Where the symbols take the items:
state | ! + @ §
Fon | Rel Suz Nak Nem
Pag | Los Fas Gat Sef
Mus | Tun Pag Teb Bol
Zun | Fon Kos Fas Paf
Gud | Zup Mek Tes Moz
Sef | Sel Vod Tiz Gat
Sig | Fub Gol Fos Raz
Zeg | Vus Teb Vez Dut
Nak | Kas Dez Rel Geg
Zir | Dod Vez Pob Suv
Tun | Vug Los Sut Zov
Dip | Sov Mil Gem Gor
Sev | Pem Moz Bel Ven
Vod | Geg Nov Nem Fon
Moz | Tal Dip Bal Tes
Tif | Pim Kon Zop Zuf
Gol | Vop Dum Rol Nol
Mab | Gem Rok Dip Mek
Nev | Lol Gud Ven Sev
Dib | Zop Suv Tif Mep
Zup | Mab Sek Pul Tal
Ser | Bos Tiz Zov Tun
Vab | Dez Lol Suz Nov
Mek | Sek Foz Gor Dip
Dek | Gep Dib Mut Tol
Fas | Nak Vab Fon Vod
Bif | Bod Mev Nol Gol
Vez | Duk Tun Vus Duv
Pob | Kiv Vus Dod Kon
Nam | Gor Kuz Mek Mab
San | Vez Mus Zeg Kiv
Gil | Rol Luk Gol Bif
Lol | Rez Zup Daz Pem
Roz | Gol Lag Gil Pog
Dod | Dut Duk Kiv San
Sek | Rok Fos Deg Sov
Vop | Mev Tol Zab Lag
Fep | Tes Nam Gud Rez
Dad | Ven Fep Nev Dez
Tes | Pul Gor Zup Bal
Sel | Fas Geg Zun Rek
Pem | Gud Tal Fep Daz
Paf | Nem Kas Vod Fas
Daz | Moz Pul Rez Fep
Zab | Zos Gib Mev Luk
Raz | Roz Nol Ruz Fos
Tiz | Zun Nem Sel Los
Ruz | Gil Bod Roz Fub
Teb | Sut Gat Tun Ser
Suz | Sev Daz Dez Dad
Gor | Deg Sig Sek Gem
Zuf | Rof Dod Sak Zop
Sak | Suv Kiv Rof Pim
Kas | Dad Bel Nov Vab
Rel | Nov Sev Kas Kos
Dut | Lik Ser Duv Vez
Lik | Teb Bos Mus Duk
Duk | Ser Vug Bol Mus
Dum | Tol Biv Rer Zos
Nol | Lag Zos Bod Rol
Dez | Bel Rez Sev Nev
Gib | Tur Zuf Taf Gep
Bal | Nam Gem Tal Zup
Deg | Mil Fub Rok Kuz
Sov | Foz Ruz Kuz Deg
Fos | Pog Rol Fub Ruz
Geg | Vab Nev Kos Rel
Bel | Fep Bal Pem Lol
Rek | Vod Rel Paf Zun
Rof | Kon Dut Suv Zir
Lod | Zuf Zir Mep Dib
Foz | Fos Gil Sig Mil
Rol | Zab Rer Vop Bod
Duv | Mus Zov Lik Vus
Kiv | Duv Bol Dut Zeg
Tal | Mek Sov Nam Pul
Vug | Tiz Paf Sef Pag
Gat | Rek Fon Los Tiz
Vus | Bol Sut Duk Lik
Nem | Kos Dad Geg Nak
Pog | Nol Zab Bif Gil
Rez | Bal Mab Moz Gud
Gep | Lod Zop Biv Taf
Sut | Sef Rek Vug Bos
Mep | Sak Pob Zuf Tif
Ven | Daz Tes Lol Bel
Tol | Taf Mep Gib Mut
Kon | Zeg Lik San Dod
Pim | Pob Zeg Zir Rof
Pul | Dip Deg Mab Nam
Taf | Dib Sak Tur Biv
Kos | Suz Ven Vab Kas
Gem | Kuz Raz Sov Sek
Mil | Ruz Bif Raz Sig
Mev | Dek Taf Zos Dum
Tur | Tif Rof Dib Lod
Zop | Zir San Pim Sak
Biv | Mep Pim Lod Tur
Zov | Pag Sel Bos Sut
Los | Paf Nak Rek Sel
Nov | Nev Pem Dad Suz
Mut | Biv Tif Gep Gib
Bos | Gat Zun Pag Vug
Kuz | Sig Roz Foz Rok
Zos | Mut Tur Dek Rer
Rer | Gib Lod Tol Dek
Luk | Rer Gep Dum Mev
Fub | Bif Vop Pog Roz
Bol | Zov Sef Ser Teb
Suv | San Duv Kon Pob
Bod | Luk Dek Lag Vop
Rok | Raz Pog Mil Foz
Lag | Dum Mut Luk Zab

In the rows, 149 stands for zero.

The rows follow the links: the fewer symbols apart two items are, the more alike their rows tend to be.

Each row is also shifted at random along 8 hidden directions that mean nothing.

Rows with their items:
255,141,170,147,147,139,133,124,105,147,178,155,137,168,128,179,146,134,165,143,128,179,134,174,161,146,156,162,159,160,138,125,171,151,139,145,196,134,146,125,117,193; item Kas
153,159,200,143,97,155,153,143,103,155,153,147,160,155,113,138,114,133,164,134,183,126,150,113,129,153,152,128,162,151,136,155,188,124,128,96,161,170,139,136,90,125; item Gol
145,122,119,158,151,128,161,147,124,157,128,163,157,141,172,155,127,144,197,172,112,177,157,142,131,132,156,162,137,169,146,113,126,156,126,164,151,148,164,129,145,126; item Pem
200,148,171,151,167,167,142,144,172,140,170,118,137,142,153,167,154,129,157,152,148,157,123,140,177,145,131,136,116,145,150,132,154,174,129,142,155,125,146,120,178,143; item Nak
161,138,125,148,185,148,140,160,181,122,141,152,135,139,175,169,150,146,162,188,109,167,162,156,161,122,144,104,152,142,137,142,163,195,166,127,132,136,142,166,182,158; item Rek
143,133,128,152,140,131,132,151,139,158,168,131,139,180,157,164,159,178,172,144,134,156,126,164,171,152,155,186,144,152,135,138,118,141,152,169,171,120,153,134,143,170; item Zov
101,154,122,147,180,176,169,109,179,80,107,184,113,117,151,119,220,169,111,182,154,132,154,134,122,164,159,172,171,154,164,199,163,151,210,165,111,154,144,234,146,208; item Tif
116,111,131,146,149,126,128,129,132,138,180,126,157,161,156,130,116,141,126,153,180,131,127,148,188,160,163,138,139,157,143,166,176,196,164,144,152,139,98,156,127,153; item Kon
175,185,139,146,116,176,162,182,163,168,135,171,161,144,133,164,182,164,139,139,146,131,184,140,125,140,163,116,174,146,144,167,129,145,178,128,151,173,162,174,158,161; item Rol
73,189,192,144,113,158,152,160,137,202,134,135,167,159,98,113,152,142,93,107,177,136,166,163,139,154,133,179,142,141,163,161,140,113,106,175,140,169,178,132,129,143; item Fub
128,159,129,143,123,159,161,126,155,160,114,139,131,150,139,129,175,139,105,185,116,177,192,147,134,97,161,158,154,193,125,160,163,207,140,138,150,152,153,187,133,221; item Sev
126,144,157,147,181,125,153,145,154,131,138,185,137,138,183,192,137,151,195,166,89,189,172,174,127,118,153,126,183,159,136,119,170,128,147,111,175,157,149,146,159,167; item Dad
107,163,181,154,139,155,188,120,197,149,141,137,128,136,199,166,161,171,187,130,136,167,144,122,108,136,142,202,145,186,142,141,119,68,109,125,186,155,157,141,170,153; item Tes
72,149,144,150,153,140,122,193,153,176,170,127,171,169,138,158,138,161,141,124,166,123,131,171,191,167,136,135,130,114,158,143,124,152,145,173,137,132,152,117,174,111; item Suv
191,142,153,149,126,126,167,139,141,169,142,150,154,153,169,131,116,150,165,142,145,168,165,137,112,138,156,174,163,169,138,143,143,107,126,137,162,172,152,150,127,135; item Mek
175,164,116,145,124,172,156,166,141,166,133,166,173,137,120,137,172,139,101,154,159,129,182,144,144,142,172,111,153,155,153,170,144,206,182,157,135,172,147,178,148,166; item Bod
207,163,176,145,143,152,173,126,201,163,155,118,145,139,177,117,136,139,117,134,169,161,158,128,127,135,137,169,143,168,148,165,152,123,121,131,151,166,137,163,167,146; item Nam
167,136,127,149,146,126,144,162,149,145,161,158,158,158,169,138,123,172,163,141,164,134,148,146,139,164,159,143,174,134,146,166,142,119,179,139,139,161,136,169,142,122; item Biv
257,123,164,150,136,126,148,118,70,163,172,170,163,160,131,165,117,118,176,133,140,175,140,163,146,153,169,169,151,174,149,114,165,145,130,161,202,157,143,111,101,160; item Bal
155,135,163,145,206,123,137,141,122,127,147,196,147,134,158,193,131,125,177,162,98,187,163,199,150,135,149,113,170,144,154,111,190,154,152,141,171,153,145,133,154,165; item Nov
61,144,129,146,141,118,124,169,156,170,144,120,145,185,148,105,133,176,126,147,159,142,145,169,165,151,135,184,150,122,141,165,129,135,141,176,110,132,161,157,139,136; item Zeg
160,143,127,153,199,157,119,186,141,128,153,173,155,141,134,191,166,139,166,168,122,145,138,183,188,159,139,90,142,108,166,127,151,200,180,169,131,125,160,129,186,135; item Bol
149,134,69,151,159,135,127,171,149,175,152,149,155,171,149,158,185,170,121,158,116,161,154,197,188,144,165,170,141,149,150,144,97,204,183,217,151,124,162,156,173,192; item Tun
195,121,159,146,205,134,127,117,139,104,175,150,134,146,152,153,139,127,141,159,152,161,116,173,182,164,142,144,144,137,160,146,193,171,164,157,149,128,121,148,148,168; item Bos
185,160,136,151,162,173,160,166,159,139,140,178,165,123,140,155,172,146,140,139,165,127,151,141,138,175,150,129,148,131,177,158,132,143,179,171,130,165,157,159,173,125; item Zab
131,153,112,155,152,148,140,185,156,161,149,152,155,162,144,149,177,186,156,134,153,126,134,163,160,180,144,179,146,117,164,150,91,121,169,202,127,133,177,144,171,127; item Sak
134,167,136,143,133,142,147,190,132,190,140,183,186,149,130,164,138,147,133,132,140,143,192,177,139,138,163,104,175,139,151,146,141,154,162,146,154,181,157,149,152,142; item Gil
133,171,144,151,123,162,161,172,113,181,114,182,168,142,112,158,169,143,156,145,127,154,180,156,123,142,154,150,153,149,156,129,124,143,137,175,150,168,193,135,137,144; item Deg
143,188,173,147,141,201,162,159,165,141,132,150,155,120,107,140,184,129,103,144,185,112,157,125,147,161,139,111,136,134,169,176,163,171,160,142,122,164,155,164,163,141; item Lag
106,176,133,150,153,173,165,172,159,146,135,207,160,129,148,201,205,182,163,126,131,131,169,165,128,162,168,134,179,144,163,152,115,115,197,156,171,168,164,164,175,172; item Dum
133,125,105,153,156,130,141,155,169,153,137,122,138,159,177,130,138,156,155,184,124,166,152,144,162,126,145,159,131,154,134,142,132,189,139,158,123,128,154,155,163,144; item Zun
208,146,127,152,146,165,162,151,160,142,163,163,164,133,158,155,167,157,145,130,174,124,140,133,146,176,164,145,148,152,165,165,122,144,186,164,154,161,137,160,168,137; item Mev
194,187,199,145,111,166,126,199,119,159,167,151,151,177,94,170,149,167,181,118,170,113,136,143,148,171,130,121,177,94,141,151,153,94,152,115,143,142,178,121,122,114; item Lod
175,189,194,147,145,191,123,192,118,136,155,161,152,150,72,179,180,138,148,136,171,105,131,154,174,177,128,92,150,90,164,149,171,155,163,140,128,134,173,121,143,127; item Zuf

Start here and follow the symbols in turn, left to right. Where do you end up?
Answers are names.
150,111,116,153,169,119,134,138,125,135,170,154,153,159,163,138,134,165,165,141,166,139,113,161,168,187,158,184,144,137,163,149,131,134,171,194,146,135,136,147,140,131
! § + ! § => Zov
201,131,142,151,136,134,123,153,87,148,179,154,155,178,116,157,146,161,171,129,170,129,108,161,175,190,158,174,149,127,155,144,136,132,166,183,161,128,152,124,111,140
+ @ + § => Sut
52,116,130,150,209,90,126,152,133,140,133,171,144,161,171,141,116,160,172,164,109,181,146,205,157,151,133,178,160,122,159,123,151,123,140,192,125,135,166,137,149,133
+ ! @ § @ ! § => Sev
135,200,187,148,132,212,171,151,214,158,128,107,130,124,137,154,198,132,111,157,149,147,163,114,145,116,124,130,114,165,143,158,147,182,115,119,141,144,166,151,193,170
@ ! § @ § ! => Gor
202,113,112,152,144,107,167,139,123,141,143,183,161,149,185,122,108,169,193,147,155,152,151,133,104,170,171,183,176,157,153,150,127,90,168,162,143,175,142,169,120,110
+ ! § @ + ! => Suv
113,164,137,153,162,174,189,139,201,148,119,165,154,109,180,143,181,155,137,143,150,148,165,131,115,151,147,171,136,168,172,159,113,123,150,172,141,173,159,168,194,141
+ @ § ! + § § => Gep
181,182,199,147,182,160,161,134,176,152,136,159,138,130,140,138,162,132,116,126,148,170,156,173,127,153,119,174,152,142,174,148,159,96,124,169,145,163,173,145,169,157
§ @ @ + + @ => Nol
118,162,194,148,208,161,133,134,129,124,134,169,132,130,107,166,171,112,129,157,125,170,140,194,166,154,120,146,136,125,177,124,189,161,129,181,140,133,174,122,158,169
! § § @ ! + => Zup
161,199,192,149,142,174,172,160,154,153,110,174,133,136,123,148,182,158,165,136,135,153,166,145,95,154,125,179,166,129,163,144,134,65,125,155,134,164,208,144,148,135
+ @ ! @ + + => Tur
212,127,141,155,151,137,146,144,129,119,155,163,126,157,173,193,147,167,235,170,105,172,130,138,140,141,156,153,161,155,127,117,141,130,152,122,172,126,155,133,135,151
§ ! + @ ! + => Pul
165,150,140,152,192,159,172,143,153,135,116,187,160,104,149,132,157,122,136,156,148,154,160,151,123,166,138,152,135,142,190,140,144,143,149,198,116,171,170,153,175,116
! + @ @ @ § @ § => Zos
107,161,177,144,152,137,119,148,122,153,149,146,125,181,111,154,163,160,145,143,128,162,140,191,165,148,135,179,165,129,139,141,164,126,134,160,157,124,173,133,119,189
§ + @ @ @ § => Kas
165,140,152,144,175,125,136,119,141,113,145,160,110,164,156,146,159,165,156,167,119,177,142,175,142,144,147,186,179,148,137,152,174,123,162,146,155,132,150,173,122,201
§ + + ! => Ven
154,167,122,148,163,143,135,193,193,158,141,147,131,165,171,179,172,182,168,163,95,170,171,177,152,118,137,134,170,129,130,140,120,149,161,137,141,132,177,158,191,166
+ ! § § ! => Sev
